Here is a tiny trained network, its code and every weight. The questions are about switching its units off for an input and a class, where a switched-off unit gives its printed mean instead of its output.

import numpy as np


def w(rows, s, z=0):
    codes = np.array(rows[::2]) - 128.0
    scale = np.full(codes.shape[1], s)
    scale[-1] = z or s
    return codes * scale


def f(y):
    return y / 2 * (1 + np.tanh(0.7978845608 * (y + 0.044715 * y**3)))


def log_softmax(a):
    a = a - a.max(-1, keepdims=True)
    return a - np.log(np.exp(a).sum(-1, keepdims=True))


def net(x, mask):
    res = np.array(x, float).reshape(1, 3) / 4 @ E
    y = f(res @ A[0][:, :-1].T + A[0][:, -1])
    res = res + np.where(mask, y, B[0][:, -1]) @ B[0][:, :-1]
    return log_softmax(res[-1] @ U[:, :-1].T + U[:, -1])


A, B = {}, {}
E = w([
[192,145,172,188,50,235],'x0',
[254,118,69,100,4,22],'x1',
[172,130,211,44,148,123],'x2',
],0.0068)
A[0] = w([
[187,143,228,27,118,104,70],'neuron 1',
[204,110,144,171,52,195,58],'neuron 2',
[100,117,94,87,154,69,2],'neuron 3',
[95,137,2,218,86,110,62],'neuron 4',
[96,106,50,74,150,29,145],'neuron 5',
[206,128,76,115,69,71,58],'neuron 6',
],0.012,0.0052)
B[0] = w([
[187,59,123,123,179,129,205],'neuron 1',
[178,177,191,164,116,146,233],'neuron 2',
[143,231,148,6,205,148,157],'neuron 3',
[198,63,132,87,199,121,228],'neuron 4',
[177,140,189,208,86,164,248],'neuron 5',
[22,127,112,133,155,151,254],'neuron 6',
],0.027,0.0083)
U = w([
[167,223,165,137,101,138,101],'0',
[168,64,99,90,155,108,110],'1',
[11,136,138,142,170,175,116],'2',
[131,101,105,172,26,83,247],'3',
[117,177,86,93,99,99,91],'4',
],0.012)

Each question gives the input, the list of numbers given to net, and the class t.
The units are the neurons (one row each of A and B). Each row of codes is followed by its name. A weight is (code - 128) times the scale printed after its matrix; where a second scale follows, it is the last column's (A, B and U).
mask holds one flag per neuron, in row order. A switched-off neuron (its flag False) gives its mean, the last column of its row in B, instead of its output. The means were averaged over made-up inputs and are rounded, as every weight is.
A unit's drop is (log p(t) with every unit on - log p(t) with that unit switched off) / (log p(t) with every unit on - log p(t) with every unit switched off).
The circuit of an input: a set's keep is (log p(t) with only the set's units on - log p(t) with every unit switched off) / (log p(t) with every unit on - log p(t) with every unit switched off). Starting from all 6 units, units are removed one at a time, each time the one whose removal leaves the highest keep (on an exact tie, the one counted first), for as long as the keep stays at least 0.8.
circuit, biggest first: the units of the circuit, biggest drop first
unit that matters most: the unit with the biggest drop
top k neurons: the k neurons with the biggest drops, biggest first
drop when u is switched off: that unit's drop, to one decimal
input [-1,-1,3], class 3: unit that matters most -> neuron 4
input [0,-2,-1], class 3: circuit, biggest first -> [neuron 6; neuron 4; neuron 3]
input [2,-3,-3], class 3: top 3 neurons -> [neuron 6; neuron 3; neuron 4]
input [0,-7,-7], class 1: top 2 neurons -> [neuron 6; neuron 4]
input [-7,3,1], class 0: top 2 neurons -> [neuron 5; neuron 3]
input [5,4,-7], class 1: top 2 neurons -> [neuron 4; neuron 5]
input [-4,-4,0], class 0: top 2 neurons -> [neuron 6; neuron 4]
input [-8,-7,3], class 0: top 2 neurons -> [neuron 6; neuron 5]
input [-6,-3,-6], class 0: top 3 neurons -> [neuron 5; neuron 1; neuron 6]
input [5,5,8], class 1: top 2 neurons -> [neuron 1; neuron 5]
input [-1,-3,-2], class 3: top 4 neurons -> [neuron 6; neuron 3; neuron 4; neuron 1]
input [-7,8,-5], class 2: top 2 neurons -> [neuron 6; neuron 2]
input [-3,-3,-3], class 3: circuit, biggest first -> [neuron 6; neuron 2; neuron 3; neuron 4]
input [-8,-5,-7], class 0: circuit, biggest first -> [neuron 5]
input [-1,-8,8], class 1: top 2 neurons -> [neuron 6; neuron 1]
input [-8,-1,-7], class 0: top 3 neurons -> [neuron 5; neuron 3; neuron 1]
input [6,1,7], class 1: top 2 neurons -> [neuron 1; neuron 5]
input [-7,5,6], class 0: top 3 neurons -> [neuron 5; neuron 3; neuron 4]
input [-4,-5,-6], class 1: top 3 neurons -> [neuron 6; neuron 2; neuron 4]
input [-5,-2,-8], class 1: circuit, biggest first -> [neuron 4]
input [-7,-5,3], class 0: drop when neuron 5 is switched off -> 0.1
input [3,-3,-6], class 1: drop when neuron 6 is switched off -> 0.4
input [2,6,-3], class 2: drop when neuron 6 is switched off -> 1.2
input [-7,-1,2], class 0: drop when neuron 3 is switched off -> 0.0
